Here is a tiny trained network, its code and every weight. The questions are about switching its units off for an input and a target symbol, where a switched-off unit gives its printed mean instead of its output.

import numpy as np


def w(rows, s, z=0):
    codes = np.array(rows[::2]) - 128.0
    scale = np.full(codes.shape[1], s)
    scale[-1] = z or s
    return codes * scale


def norm(h):
    return h / np.sqrt((h * h).mean(-1, keepdims=True) + 1e-5)


def f(y):
    return y / 2 * (1 + np.tanh(0.7978845608 * (y + 0.044715 * y**3)))


def softmax(a):
    e = np.exp(a - a.max(-1, keepdims=True))
    return e / e.sum(-1, keepdims=True)


def log_softmax(a):
    a = a - a.max(-1, keepdims=True)
    return a - np.log(np.exp(a).sum(-1, keepdims=True))


def net(x, mask):
    ids = ['ΘΞΦΨΩαεηλσ'.index(c) for c in x.split()]
    T = len(ids)
    res = E[ids] + P[:T]
    q, k, v = (norm(res) @ M[0].T for M in (Q, K, V))
    z = softmax(np.where(np.tri(T) > 0, q @ k.T / 3**0.5, -1e9)) @ v
    res = res + np.where(mask[0], z, O[0][:, -1]) @ O[0][:, :-1]
    y = f(norm(res) @ A[0][:, :-1].T + A[0][:, -1])
    res = res + np.where(mask[1:13], y, B[0][:, -1]) @ B[0][:, :-1]
    return log_softmax(norm(res)[-1] @ U[:, :-1].T + U[:, -1])


Q, K, V, O, A, B = {}, {}, {}, {}, {}, {}
E = w([
[55,125,121,221],'Θ',
[111,159,223,128],'Ξ',
[59,132,166,200],'Φ',
[39,127,105,216],'Ψ',
[199,157,229,68],'Ω',
[159,151,253,80],'α',
[64,128,13,174],'ε',
[156,187,140,15],'η',
[74,155,9,97],'λ',
[74,157,11,97],'σ',
],0.0032)
P = w([
[112,253,126,148],'0',
[101,160,145,138],'1',
[148,187,113,147],'2',
[94,141,145,129],'3',
[153,152,120,142],'4',
[94,125,146,120],'5',
[152,132,118,139],'6',
[97,109,144,113],'7',
[152,122,114,129],'8',
[101,92,139,109],'9',
[158,103,115,127],'10',
[103,69,136,100],'11',
],0.0084)
Q[0] = w([
[33,62,150,144],'h1',
[30,65,246,106],'h1',
[5,139,175,63],'h1',
],0.012)
K[0] = w([
[162,17,138,93],'h1',
[132,2,80,83],'h1',
[148,54,71,6],'h1',
],0.0081)
V[0] = w([
[182,24,142,188],'h1',
[61,111,2,153],'h1',
[169,191,62,45],'h1',
],0.0048)
O[0] = w([
[86,245,131,191,1],'h1',
[148,159,184,3,125],'h1',
[49,38,100,43,120],'h1',
],0.0051,0.0036)
A[0] = w([
[128,124,123,170,29],'n1',
[143,99,67,88,111],'n2',
[197,100,158,104,152],'n3',
[135,135,5,128,103],'n4',
[128,174,122,81,170],'n5',
[198,121,62,165,163],'n6',
[125,134,118,153,36],'n7',
[94,95,113,156,156],'n8',
[136,187,157,171,4],'n9',
[144,108,128,172,56],'n10',
[232,120,63,111,64],'n11',
[100,143,151,108,187],'n12',
],0.011,0.0036)
B[0] = w([
[44,139,178,81,119],'n1',
[165,96,169,213,212],'n2',
[86,189,74,148,251],'n3',
[119,255,175,86,187],'n4',
[83,232,154,139,186],'n5',
[204,158,63,132,245],'n6',
[75,107,158,98,94],'n7',
[152,188,91,108,199],'n8',
[203,63,121,73,164],'n9',
[85,169,142,129,146],'n10',
[191,195,95,122,219],'n11',
[198,184,76,127,209],'n12',
],0.0053,0.0027)
U = w([
[125,252,114,113,172],'Θ',
[234,109,77,166,199],'Ξ',
[33,132,111,205,156],'Φ',
[122,120,137,127,28],'Ψ',
[189,95,229,140,94],'Ω',
[105,106,127,33,104],'α',
[119,121,126,126,3],'ε',
[101,107,133,26,125],'η',
[92,113,174,191,152],'λ',
[117,2,71,127,193],'σ',
],0.013,0.0046)

Each question gives the input, a string of symbols that net reads in full, and the target symbol t.
The units are the heads (3 rows each of Q, K, V and O) and the neurons (one row each of A and B). Each row of codes is followed by its name. A weight is (code - 128) times the scale printed after its matrix; where a second scale follows, it is the last column's (O, A, B and U).
mask holds one flag per unit, heads first, then neurons. A switched-off unit (its flag False) gives its mean, the last column of its rows in O or B, instead of its output. The means were averaged over made-up inputs and are rounded, as every weight is.
A unit's drop is (log p(t) with every unit on - log p(t) with that unit switched off) / (log p(t) with every unit on - log p(t) with every unit switched off).
The circuit of an input: a set's keep is (log p(t) with only the set's units on - log p(t) with every unit switched off) / (log p(t) with every unit on - log p(t) with every unit switched off). Starting from the 12 units with the biggest drops (on a tie, the unit counted first), units are removed one at a time, each time the one whose removal leaves the highest keep (on an exact tie, the one counted first), for as long as the keep stays at least 0.8.
units of the circuit, in order: the units of the circuit, biggest drop first
top k neurons: the k neurons with the biggest drops, biggest first
drop when u is switched off: that unit's drop, to one decimal
input ε Φ Ω Φ, target Φ: units of the circuit, in order	(n6; n4)
input Φ α ε ε Ω Ω Φ Ω Φ Φ σ, target Θ: units of the circuit, in order	(n4)
input Φ Φ Φ Φ ε λ Ω ε, target η: units of the circuit, in order	(h1; n11)
input λ Ω η Ψ, target σ: units of the circuit, in order	(h1; n5)
input Φ Φ ε σ Φ ε Φ Ω Φ Φ Φ Ξ, target Ω: top 4 neurons	(n3; n9; n6; n5)
input Φ Φ Φ Ξ, target Ω: units of the circuit, in order	(h1; n9; n6; n3)
input Ω η η Φ η α Ω Ξ α σ Ω Φ, target α: top 2 neurons	(n2; n6)
input Φ α Φ Ξ, target λ: top 2 neurons	(n6; n3)
input Ξ Ψ Ω ε Ξ Φ Φ Φ Ω η Ω α, target σ: top 2 neurons	(n5; n4)
input Ω Ψ ε Θ ε α Ξ λ η η Ξ Ξ, target σ: units of the circuit, in order	(n4; h1)
input Ω Ω Ω Φ η α Φ Ω ε Φ, target Θ: top 2 neurons	(n8; n12)
input Ξ Ω Φ η Ω Φ Φ Ψ, target Ξ: top 3 neurons	(n12; n5; n4)
input ε ε η Ω ε Φ λ Ω α, target Θ: top 4 neurons	(n3; n9; n5; n6)
input λ η Ω Ω Φ λ Φ Φ, target α: units of the circuit, in order	(h1)
input Ξ Ψ Ω Φ ε λ Φ Φ Φ Ξ Ξ Φ, target Ω: units of the circuit, in order	(h1; n3; n9; n6)
input ε Φ Φ, target Ξ: top 2 neurons	(n9; n4)
input σ Φ Φ Φ Φ Φ Φ Φ, target Ω: top 2 neurons	(n9; n6)
input η Φ Ψ α Ψ Ω Ω Ω Θ, target Θ: top 2 neurons	(n4; n10)
input Φ Θ Φ α, target λ: drop when n10 is switched off	0.1
input Φ Ω Φ Φ ε Ω λ Θ, target η: units of the circuit, in order	(h1)
